Here is a tiny trained network, its code and every weight. The questions are about switching its units off for an input and a class, where a switched-off unit gives its printed mean instead of its output.

import numpy as np


def w(rows, s, z=0):
    codes = np.array(rows[::2]) - 128.0
    scale = np.full(codes.shape[1], s)
    scale[-1] = z or s
    return codes * scale


def f(y):
    return np.maximum(y, 0)


def log_softmax(a):
    a = a - a.max(-1, keepdims=True)
    return a - np.log(np.exp(a).sum(-1, keepdims=True))


def net(x, mask):
    res = np.array(x, float).reshape(1, 3) / 4 @ E
    y = f(res @ A[0][:, :-1].T + A[0][:, -1])
    res = res + np.where(mask, y, B[0][:, -1]) @ B[0][:, :-1]
    return log_softmax(res[-1] @ U[:, :-1].T + U[:, -1])


A, B = {}, {}
E = w([
[66,121,109,95,45,218,179],'x0',
[63,81,63,107,99,38,35],'x1',
[120,5,107,187,119,110,166],'x2',
],0.011)
A[0] = w([
[62,118,155,67,12,161,157,192],'n0',
[190,143,66,161,146,129,235,25],'n1',
[175,160,196,125,127,134,226,28],'n2',
[152,185,138,72,75,118,78,61],'n3',
[154,41,146,140,107,106,156,112],'n4',
[91,137,102,130,90,83,98,22],'n5',
[103,125,68,109,136,73,112,15],'n6',
[145,167,160,152,144,127,253,10],'n7',
[161,136,121,171,172,110,84,180],'n8',
[166,126,158,158,205,74,121,234],'n9',
[92,146,105,139,93,160,147,169],'n10',
[123,67,102,135,132,153,121,102],'n11',
[136,33,93,147,145,147,165,126],'n12',
[114,60,82,131,157,111,207,106],'n13',
[123,135,211,162,130,191,154,28],'n14',
[61,95,134,63,85,100,99,71],'n15',
[99,81,98,86,86,102,58,35],'n16',
[90,134,67,122,117,103,86,85],'n17',
[72,120,86,110,85,189,157,163],'n18',
[119,55,171,170,111,72,179,100],'n19',
[148,182,159,47,94,131,107,119],'n20',
[85,110,54,126,95,118,100,32],'n21',
[108,216,85,127,142,152,93,99],'n22',
],0.012,0.0012)
B[0] = w([
[108,205,69,173,135,142,45,249],'n0',
[189,86,156,153,95,122,178,200],'n1',
[171,118,141,177,48,166,168,236],'n2',
[57,151,192,65,115,117,174,194],'n3',
[52,140,142,87,174,104,174,197],'n4',
[152,85,202,170,43,125,124,181],'n5',
[196,97,150,137,112,128,144,189],'n6',
[195,87,179,143,107,95,117,230],'n7',
[119,182,63,205,215,221,44,202],'n8',
[129,253,71,177,200,164,50,235],'n9',
[78,110,45,176,165,228,27,185],'n10',
[63,145,151,84,148,83,179,171],'n11',
[85,218,154,79,167,138,163,209],'n12',
[133,184,142,60,200,127,188,198],'n13',
[177,134,173,157,81,194,155,214],'n14',
[158,57,143,154,69,126,123,194],'n15',
[168,43,130,158,103,102,170,207],'n16',
[208,74,128,117,69,114,113,190],'n17',
[114,207,85,165,207,175,32,223],'n18',
[62,141,124,100,168,90,148,205],'n19',
[70,184,155,39,141,87,171,203],'n20',
[164,110,151,111,78,139,129,189],'n21',
[79,180,153,67,175,62,217,194],'n22',
],0.0075,0.012)
U = w([
[135,190,21,187,184,173,30,244],'0',
[46,168,202,8,162,80,250,126],'1',
[227,76,182,168,52,120,183,5],'2',
],0.011,0.0014)

Each question gives the input, the list of numbers given to net, and the class t.
The units are the neurons (one row each of A and B). Each row of codes is followed by its name. A weight is (code - 128) times the scale printed after its matrix; where a second scale follows, it is the last column's (A, B and U).
mask holds one flag per neuron, in row order. A switched-off neuron (its flag False) gives its mean, the last column of its row in B, instead of its output. The means were averaged over made-up inputs and are rounded, as every weight is.
A unit's drop is (log p(t) with every unit on - log p(t) with that unit switched off) / (log p(t) with every unit on - log p(t) with every unit switched off).
most important unit: the unit with the biggest drop
top k neurons: the k neurons with the biggest drops, biggest first
drop when u is switched off: that unit's drop, to one decimal
input [8,-8,2], class 0: top 2 neurons	[n18, n0]
input [7,8,2], class 2: most important unit	n16
input [5,-5,0], class 0: top 3 neurons	[n18, n0, n10]
input [8,-7,0], class 0: top 3 neurons	[n18, n0, n10]
input [5,-5,-1], class 0: top 4 neurons	[n18, n0, n10, n16]
input [-7,4,-8], class 1: top 4 neurons	[n3, n22, n20, n0]
input [8,-8,6], class 0: top 3 neurons	[n18, n0, n10]
input [-7,-4,8], class 1: top 2 neurons	[n4, n0]
input [4,-7,-2], class 2: drop when n2 is switched off	0.0
input [5,8,-6], class 2: drop when n15 is switched off	0.1
input [4,6,7], class 1: drop when n12 is switched off	0.3
